Below are the code and all the weights of a small trained network. Each question names an input and a target symbol and asks about switching units off, where a switched-off unit gives its printed mean instead of its output.

import numpy as np


def w(rows, s, z=0):
    codes = np.array(rows[::2]) - 128.0
    scale = np.full(codes.shape[1], s)
    scale[-1] = z or s
    return codes * scale


def norm(h):
    return h / np.sqrt((h * h).mean(-1, keepdims=True) + 1e-5)


def f(y):
    return y / 2 * (1 + np.tanh(0.7978845608 * (y + 0.044715 * y**3)))


def softmax(a):
    e = np.exp(a - a.max(-1, keepdims=True))
    return e / e.sum(-1, keepdims=True)


def log_softmax(a):
    a = a - a.max(-1, keepdims=True)
    return a - np.log(np.exp(a).sum(-1, keepdims=True))


def net(x, mask):
    ids = ['ΓΠΣΦΨΩαβεζηθλμξτ'.index(c) for c in x.split()]
    T = len(ids)
    res = E[ids] + P[:T]
    u = 0
    for l in range(2):
        r = norm(res)
        for j in range(3):
            rows = slice(3 * j, 3 * j + 3)
            q, k, v = (r @ M[l][rows].T for M in (Q, K, V))
            z = softmax(np.where(np.tri(T) > 0, q @ k.T / 3**0.5, -1e9)) @ v
            o = O[l][rows]
            res = res + np.where(mask[u + j], z, o[:, -1]) @ o[:, :-1]
        u += 3
        y = f(norm(res) @ A[l][:, :-1].T + A[l][:, -1])
        res = res + np.where(mask[u : u + 16], y, B[l][:, -1]) @ B[l][:, :-1]
        u += 16
    return log_softmax(norm(res)[-1] @ U[:, :-1].T + U[:, -1])


Q, K, V, O, A, B = {}, {}, {}, {}, {}, {}
E = w([
[70,134,80],'Γ',
[152,189,119],'Π',
[142,117,158],'Σ',
[164,166,104],'Φ',
[140,116,159],'Ψ',
[68,64,110],'Ω',
[142,112,171],'α',
[165,162,103],'β',
[62,126,6],'ε',
[166,159,102],'ζ',
[145,119,140],'η',
[166,159,103],'θ',
[109,113,138],'λ',
[162,170,106],'μ',
[139,138,122],'ξ',
[156,120,122],'τ',
],0.024)
P = w([
[58,172,2],'0',
[187,134,146],'1',
[175,126,153],'2',
[162,115,161],'3',
[153,108,164],'4',
[146,100,166],'5',
[143,98,169],'6',
[139,96,170],'7',
[136,99,172],'8',
],0.0062)
Q[0] = w([
[110,185,141],'0.h1',
[112,123,204],'0.h1',
[10,209,72],'0.h1',
[103,139,39],'0.h2',
[54,88,72],'0.h2',
[150,248,126],'0.h2',
[75,109,34],'0.h3',
[171,81,173],'0.h3',
[179,153,52],'0.h3',
],0.013)
K[0] = w([
[129,207,183],'0.h1',
[162,90,244],'0.h1',
[26,202,158],'0.h1',
[99,148,68],'0.h2',
[32,91,93],'0.h2',
[168,251,140],'0.h2',
[103,140,63],'0.h3',
[167,101,153],'0.h3',
[143,207,124],'0.h3',
],0.013)
V[0] = w([
[63,214,140],'0.h1',
[100,237,222],'0.h1',
[126,46,116],'0.h1',
[80,154,164],'0.h2',
[80,91,42],'0.h2',
[253,253,202],'0.h2',
[228,101,113],'0.h3',
[137,174,210],'0.h3',
[55,31,188],'0.h3',
],0.0064)
O[0] = w([
[106,39,113,53],'0.h1',
[97,35,54,29],'0.h1',
[202,239,147,132],'0.h1',
[254,131,27,68],'0.h2',
[190,102,187,106],'0.h2',
[15,95,90,250],'0.h2',
[105,138,180,230],'0.h3',
[138,205,122,112],'0.h3',
[76,107,215,5],'0.h3',
],0.004,0.002)
A[0] = w([
[161,71,203,34],'0.n1',
[139,67,152,99],'0.n2',
[218,115,115,48],'0.n3',
[82,133,250,61],'0.n4',
[170,94,192,47],'0.n5',
[123,98,24,31],'0.n6',
[26,174,147,112],'0.n7',
[140,159,153,52],'0.n8',
[44,155,104,2],'0.n9',
[169,10,169,150],'0.n10',
[114,2,153,177],'0.n11',
[92,146,41,16],'0.n12',
[174,239,151,69],'0.n13',
[123,115,135,106],'0.n14',
[192,190,169,116],'0.n15',
[216,185,114,159],'0.n16',
],0.0088,0.0028)
B[0] = w([
[75,159,140,193],'0.n1',
[129,209,103,142],'0.n2',
[129,105,122,119],'0.n3',
[106,70,233,253],'0.n4',
[76,120,132,164],'0.n5',
[111,155,187,239],'0.n6',
[138,2,121,178],'0.n7',
[134,137,123,112],'0.n8',
[122,80,129,139],'0.n9',
[98,158,52,231],'0.n10',
[155,192,51,240],'0.n11',
[105,103,211,244],'0.n12',
[167,155,123,222],'0.n13',
[124,139,115,115],'0.n14',
[190,127,62,188],'0.n15',
[106,132,36,238],'0.n16',
],0.0056,0.0028)
Q[1] = w([
[138,134,61],'1.h1',
[68,87,59],'1.h1',
[119,212,148],'1.h1',
[103,47,140],'1.h2',
[182,153,166],'1.h2',
[154,139,122],'1.h2',
[112,134,167],'1.h3',
[180,86,5],'1.h3',
[121,174,132],'1.h3',
],0.012)
K[1] = w([
[90,244,106],'1.h1',
[170,220,144],'1.h1',
[68,57,125],'1.h1',
[113,82,101],'1.h2',
[98,119,193],'1.h2',
[131,181,133],'1.h2',
[196,162,157],'1.h3',
[86,82,103],'1.h3',
[115,166,77],'1.h3',
],0.011)
V[1] = w([
[115,200,144],'1.h1',
[92,62,73],'1.h1',
[160,176,141],'1.h1',
[114,94,105],'1.h2',
[108,67,79],'1.h2',
[88,108,62],'1.h2',
[150,151,104],'1.h3',
[255,43,111],'1.h3',
[171,101,132],'1.h3',
],0.0067)
O[1] = w([
[123,221,172,169],'1.h1',
[137,89,85,185],'1.h1',
[174,177,253,129],'1.h1',
[138,118,169,152],'1.h2',
[129,105,224,181],'1.h2',
[90,111,196,255],'1.h2',
[128,41,136,166],'1.h3',
[182,94,165,2],'1.h3',
[145,113,119,69],'1.h3',
],0.0046,0.0027)
A[1] = w([
[114,135,189,90],'1.n1',
[137,105,194,137],'1.n2',
[163,79,97,78],'1.n3',
[200,225,119,1],'1.n4',
[58,58,126,128],'1.n5',
[124,191,253,123],'1.n6',
[140,168,139,105],'1.n7',
[177,81,127,59],'1.n8',
[210,73,194,86],'1.n9',
[175,116,123,82],'1.n10',
[174,136,195,38],'1.n11',
[221,110,107,89],'1.n12',
[142,64,113,117],'1.n13',
[156,188,137,67],'1.n14',
[95,65,98,148],'1.n15',
[117,147,129,114],'1.n16',
],0.012,0.0061)
B[1] = w([
[155,150,94,149],'1.n1',
[226,188,119,178],'1.n2',
[103,172,176,102],'1.n3',
[16,223,90,176],'1.n4',
[132,164,197,253],'1.n5',
[85,213,24,215],'1.n6',
[41,102,117,126],'1.n7',
[101,64,112,99],'1.n8',
[190,163,123,147],'1.n9',
[59,128,163,101],'1.n10',
[182,99,122,117],'1.n11',
[77,83,203,139],'1.n12',
[69,161,181,118],'1.n13',
[1,154,82,126],'1.n14',
[189,143,169,197],'1.n15',
[115,78,147,137],'1.n16',
],0.0055,0.0039)
U = w([
[144,82,118,161],'Γ',
[73,82,149,48],'Π',
[119,86,146,225],'Σ',
[137,139,138,26],'Φ',
[134,117,126,28],'Ψ',
[126,115,129,16],'Ω',
[72,150,166,67],'α',
[122,160,17,217],'β',
[248,162,104,82],'ε',
[135,147,149,53],'ζ',
[135,135,137,35],'η',
[123,95,228,230],'θ',
[147,147,140,48],'λ',
[132,153,143,3],'μ',
[205,114,119,220],'ξ',
[22,163,130,47],'τ',
],0.017,0.0052)

Each question gives the input, a string of symbols that net reads in full, and the target symbol t.
The units are the heads (3 rows each of Q, K, V and O) and the neurons (one row each of A and B). Each row of codes is followed by its name. A weight is (code - 128) times the scale printed after its matrix; where a second scale follows, it is the last column's (O, A, B and U).
mask holds one flag per unit, layer by layer, with each layer's heads first. A switched-off unit (its flag False) gives its mean, the last column of its rows in O or B, instead of its output. The means were averaged over made-up inputs and are rounded, as every weight is.
A unit's drop is (log p(t) with every unit on - log p(t) with that unit switched off) / (log p(t) with every unit on - log p(t) with every unit switched off).
The circuit of an input: a set's keep is (log p(t) with only the set's units on - log p(t) with every unit switched off) / (log p(t) with every unit on - log p(t) with every unit switched off). Starting from the 12 units with the biggest drops (on a tie, the unit counted first), units are removed one at a time, each time the one whose removal leaves the highest keep (on an exact tie, the one counted first), for as long as the keep stays at least 0.8.
units of the circuit, in order: the units of the circuit, biggest drop first
unit that matters most: the unit with the biggest drop
k most important neurons: the k neurons with the biggest drops, biggest first
top k neurons in layer l: the k neurons of layer l with the biggest drops, biggest first
which heads matter: for each layer, one digit per head in row order, 1 if its drop is at least 0.15 and else 0, layers parted by /
input Ψ Ω β λ, target β: units of the circuit, in order	(0.h2 1.n6)
input θ λ θ Ω τ ζ, target β: units of the circuit, in order	(0.n16 1.n5)
input η Ω Ψ ξ Γ, target θ: which heads matter	000 / 100
input Π ξ Γ, target θ: 2 most important neurons	(0.n15 0.n11)
input ξ Ω ε Σ Ψ τ ξ, target ε: which heads matter	111 / 001
input Ω λ Ω μ Ψ λ Γ Σ, target β: most important neuron	(1.n6)
input Σ ζ Π μ Φ, target β: which heads matter	001 / 000
input μ ζ Ψ Ω τ τ ε ξ, target ε: which heads matter	111 / 000
input μ θ ξ τ Σ, target ε: which heads matter	100 / 000
input τ τ ζ τ μ α Ω θ, target β: 2 most important neurons	(0.n16 0.n4)
input τ Φ Ψ λ, target β: which heads matter	010 / 000
input Ψ ε τ ε, target τ: 3 most important neurons	(0.n15 1.n13 0.n6)
input Ω Ω λ ε θ τ, target β: which heads matter	000 / 010
input η Ω λ Π τ β Π, target τ: top 3 neurons in layer 0	(0.n12 0.n11 0.n4)
input ζ λ Φ λ β θ τ τ, target τ: which heads matter	100 / 000
input Π τ Ω Ω ξ ε θ Π, target τ: which heads matter	111 / 010
input θ Ω β, target β: 3 most important neurons	(0.n16 0.n4 1.n5)
input Ω τ Π, target β: which heads matter	000 / 000
input β α Φ, target β: most important neuron	(0.n16)
input ε ε Σ ε Γ α μ Π ε, target τ: which heads matter	000 / 011
input μ λ θ Π Ω ξ, target θ: which heads matter	010 / 000
input ζ λ μ, target β: unit that matters most	0.h3
input Ψ ε Γ Γ Ω, target β: 3 most important neurons	(0.n11 0.n10 0.n2)
input ε ξ Ω ε ζ Ω Π, target β: 3 most important neurons	(0.n4 1.n5 0.n13)
